Below is a small trained network, with its code and all its weights. Each question gives an input and a target symbol and asks what happens when units are switched off, that is, made to give their printed mean instead of their output.

import numpy as np


def w(rows, s, z=0):
    codes = np.array(rows[::2]) - 128.0
    scale = np.full(codes.shape[1], s)
    scale[-1] = z or s
    return codes * scale


def f(y):
    return np.maximum(y, 0)


def softmax(a):
    e = np.exp(a - a.max(-1, keepdims=True))
    return e / e.sum(-1, keepdims=True)


def log_softmax(a):
    a = a - a.max(-1, keepdims=True)
    return a - np.log(np.exp(a).sum(-1, keepdims=True))


def net(x, mask):
    ids = ['ΔΠΩαγεηθλμξτφψ'.index(c) for c in x.split()]
    T = len(ids)
    res = E[ids] + P[:T]
    r = res
    for j in range(3):
        rows = slice(2 * j, 2 * j + 2)
        q, k, v = (r @ M[0][rows].T for M in (Q, K, V))
        z = softmax(np.where(np.tri(T) > 0, q @ k.T / 2**0.5, -1e9)) @ v
        o = O[0][rows]
        res = res + np.where(mask[j], z, o[:, -1]) @ o[:, :-1]
    y = f(res @ A[0][:, :-1].T + A[0][:, -1])
    res = res + np.where(mask[3:27], y, B[0][:, -1]) @ B[0][:, :-1]
    return log_softmax(res[-1] @ U[:, :-1].T + U[:, -1])


Q, K, V, O, A, B = {}, {}, {}, {}, {}, {}
E = w([
[117,100,101,98,148,95],'Δ',
[184,114,94,52,119,185],'Π',
[122,112,110,146,197,126],'Ω',
[111,98,168,139,157,63],'α',
[112,141,144,114,140,206],'γ',
[130,114,135,174,160,173],'ε',
[99,113,127,91,170,173],'η',
[157,119,60,128,143,169],'θ',
[113,121,90,79,171,163],'λ',
[243,106,51,192,176,96],'μ',
[114,101,101,67,114,136],'ξ',
[169,130,102,223,117,164],'τ',
[94,145,145,195,192,152],'φ',
[188,162,66,166,159,249],'ψ',
],0.013)
P = w([
[134,4,110,147,158,148],'0',
[161,148,133,128,141,114],'1',
[147,120,145,113,68,166],'2',
[49,115,33,164,133,115],'3',
[160,171,138,121,143,111],'4',
[139,118,151,105,77,178],'5',
[39,116,34,145,127,107],'6',
[166,195,140,117,154,107],'7',
[135,117,154,102,84,182],'8',
[83,125,42,169,92,101],'9',
[168,221,144,102,166,111],'10',
[134,114,156,103,87,181],'11',
[58,105,86,118,147,109],'12',
[163,186,140,109,151,115],'13',
],0.019)
Q[0] = w([
[20,119,71,173,109,127],'h1',
[172,151,187,145,155,83],'h1',
[145,167,174,121,132,137],'h2',
[200,237,183,103,170,103],'h2',
[212,251,219,95,167,106],'h3',
[76,138,173,132,94,113],'h3',
],0.024)
K[0] = w([
[130,193,118,124,146,90],'h1',
[125,90,117,141,140,112],'h1',
[110,82,134,140,126,155],'h2',
[101,56,95,146,117,141],'h2',
[102,4,96,159,117,167],'h3',
[96,132,157,128,138,117],'h3',
],0.042)
V[0] = w([
[148,124,149,92,67,202],'h1',
[141,64,138,112,94,133],'h1',
[200,146,222,101,50,137],'h2',
[165,116,216,111,156,245],'h2',
[95,135,221,244,171,131],'h3',
[55,103,152,5,132,86],'h3',
],0.024)
O[0] = w([
[165,121,87,139,53,106,174],'h1',
[175,128,157,124,90,119,194],'h1',
[198,97,162,131,44,109,48],'h2',
[125,142,57,146,2,61,252],'h2',
[21,124,207,49,97,75,137],'h3',
[137,192,175,209,117,172,21],'h3',
],0.015,0.016)
A[0] = w([
[14,172,74,179,114,135,189],'n1',
[111,101,72,182,207,145,119],'n2',
[81,22,82,155,221,191,91],'n3',
[218,243,222,116,146,127,68],'n4',
[178,209,247,86,104,104,109],'n5',
[118,51,86,154,87,118,110],'n6',
[125,17,98,86,122,130,137],'n7',
[74,226,115,124,54,94,151],'n8',
[161,246,123,129,191,110,174],'n9',
[183,202,161,88,73,144,116],'n10',
[81,161,143,136,58,158,54],'n11',
[180,134,171,135,89,103,2],'n12',
[97,111,123,147,195,99,197],'n13',
[182,227,150,134,94,87,73],'n14',
[126,202,190,92,174,123,88],'n15',
[137,68,159,117,220,174,93],'n16',
[140,17,253,177,96,148,154],'n17',
[55,25,101,202,140,179,88],'n18',
[25,133,30,159,140,164,87],'n19',
[161,27,126,105,99,163,28],'n20',
[170,89,113,166,129,136,214],'n21',
[71,74,126,94,151,115,86],'n22',
[174,15,116,125,118,185,133],'n23',
[41,66,101,197,81,206,166],'n24',
],0.008,0.0084)
B[0] = w([
[190,91,98,58,123,110,222],'n1',
[120,192,93,133,152,158,170],'n2',
[206,151,152,68,12,100,183],'n3',
[82,132,44,89,134,108,139],'n4',
[199,73,99,109,117,160,140],'n5',
[88,209,145,102,105,166,243],'n6',
[94,104,216,201,131,152,234],'n7',
[154,112,118,157,200,186,253],'n8',
[147,55,135,124,69,157,165],'n9',
[94,142,159,157,111,61,174],'n10',
[125,107,102,87,140,95,163],'n11',
[162,135,105,158,208,171,159],'n12',
[121,136,156,94,122,196,179],'n13',
[65,110,220,129,137,87,176],'n14',
[162,203,180,153,101,91,153],'n15',
[4,84,105,137,195,74,160],'n16',
[64,174,127,189,66,151,139],'n17',
[200,120,105,123,202,119,152],'n18',
[139,148,189,214,141,92,224],'n19',
[164,136,40,46,173,103,173],'n20',
[87,71,142,56,120,147,174],'n21',
[148,139,61,202,119,139,198],'n22',
[164,173,166,152,173,137,172],'n23',
[49,76,119,106,134,113,169],'n24',
],0.014,0.029)
U = w([
[110,180,75,120,141,197,140],'Δ',
[179,79,199,164,58,154,222],'Π',
[213,173,183,149,135,131,62],'Ω',
[164,57,180,69,185,181,231],'α',
[182,116,96,105,116,2,114],'γ',
[143,87,55,119,204,131,118],'ε',
[212,23,185,151,152,107,100],'η',
[215,94,90,120,79,103,112],'θ',
[181,84,142,173,164,231,104],'λ',
[91,147,179,111,151,114,194],'μ',
[116,35,77,92,90,127,245],'ξ',
[104,65,158,176,204,214,50],'τ',
[157,137,164,161,236,151,3],'φ',
[153,160,87,205,128,119,67],'ψ',
],0.0057,0.0028)

Each question gives the input, a string of symbols that net reads in full, and the target symbol t.
The units are the heads (2 rows each of Q, K, V and O) and the neurons (one row each of A and B). Each row of codes is followed by its name. A weight is (code - 128) times the scale printed after its matrix; where a second scale follows, it is the last column's (O, A, B and U).
mask holds one flag per unit, heads first, then neurons. A switched-off unit (its flag False) gives its mean, the last column of its rows in O or B, instead of its output. The means were averaged over made-up inputs and are rounded, as every weight is.
A unit's drop is (log p(t) with every unit on - log p(t) with that unit switched off) / (log p(t) with every unit on - log p(t) with every unit switched off).
The circuit of an input: a set's keep is (log p(t) with only the set's units on - log p(t) with every unit switched off) / (log p(t) with every unit on - log p(t) with every unit switched off). Starting from the 12 units with the biggest drops (on a tie, the unit counted first), units are removed one at a time, each time the one whose removal leaves the highest keep (on an exact tie, the one counted first), for as long as the keep stays at least 0.8.
circuit, biggest first: the units of the circuit, biggest drop first
unit that matters most: the unit with the biggest drop
k most important neurons: the k neurons with the biggest drops, biggest first
which heads matter: for each layer, one digit per head in row order, 1 if its drop is at least 0.15 and else 0, layers parted by /
input η φ ε τ, target η: 2 most important neurons : (n1, n19)
input Ω ε η γ α ξ, target Π: unit that matters most : h2
input γ Ω γ γ Ω μ τ γ Δ ξ α ψ, target Δ: which heads matter : 101
input τ η ε η α θ μ Δ Ω λ γ Δ γ Ω, target τ: circuit, biggest first : (h3, n7, n3, n22)
input φ α φ ε τ α η Π τ γ λ, target φ: circuit, biggest first : (h2, n19)
input λ λ θ ψ γ ξ ξ τ γ τ ψ ξ, target Δ: which heads matter : 001
input α λ γ α γ η ψ, target ξ: circuit, biggest first : (h2, n24, h1)
input φ θ λ Δ Π τ Δ ψ ψ ε ψ γ φ, target ψ: 2 most important neurons : (n19, n7)
input Π γ η μ Π, target Π: circuit, biggest first : (n14, h3, n21, h1)
input γ θ η Δ η φ η, target ε: circuit, biggest first : (h1, n1, n18)
input λ φ θ, target ξ: circuit, biggest first : (h3, n19)
input η α Π, target Ω: 3 most important neurons : (n23, n12, n10)
input ε Π φ γ η λ α θ γ ε γ α Ω, target ξ: 3 most important neurons : (n24, n1, n23)
input η ψ μ α ψ Δ α, target ψ: circuit, biggest first : (n19, h1, n21)
input λ μ γ α η, target λ: which heads matter : 011
input ψ Δ γ γ η α μ, target ε: circuit, biggest first : (h1, n1)
input α ε μ η μ η η ε Δ ξ ψ α φ α, target α: 2 most important neurons : (n5, n19)
input α γ Ω φ Ω, target α: 3 most important neurons : (n5, n9, n19)
input Δ α η ε Π γ η Π φ Ω Δ γ λ ε, target Δ: circuit, biggest first : (h2, n2, n7, n8)
input Π φ Π τ Ω θ η, target γ: which heads matter : 110
input γ γ ψ γ η θ γ φ, target γ: which heads matter : 010
input Ω α γ, target μ: which heads matter : 110
input θ φ α Ω λ μ α γ γ λ α, target θ: circuit, biggest first : (n7, h3, n16)
input μ τ Δ τ η τ α η μ, target α: 2 most important neurons : (n3, n19)
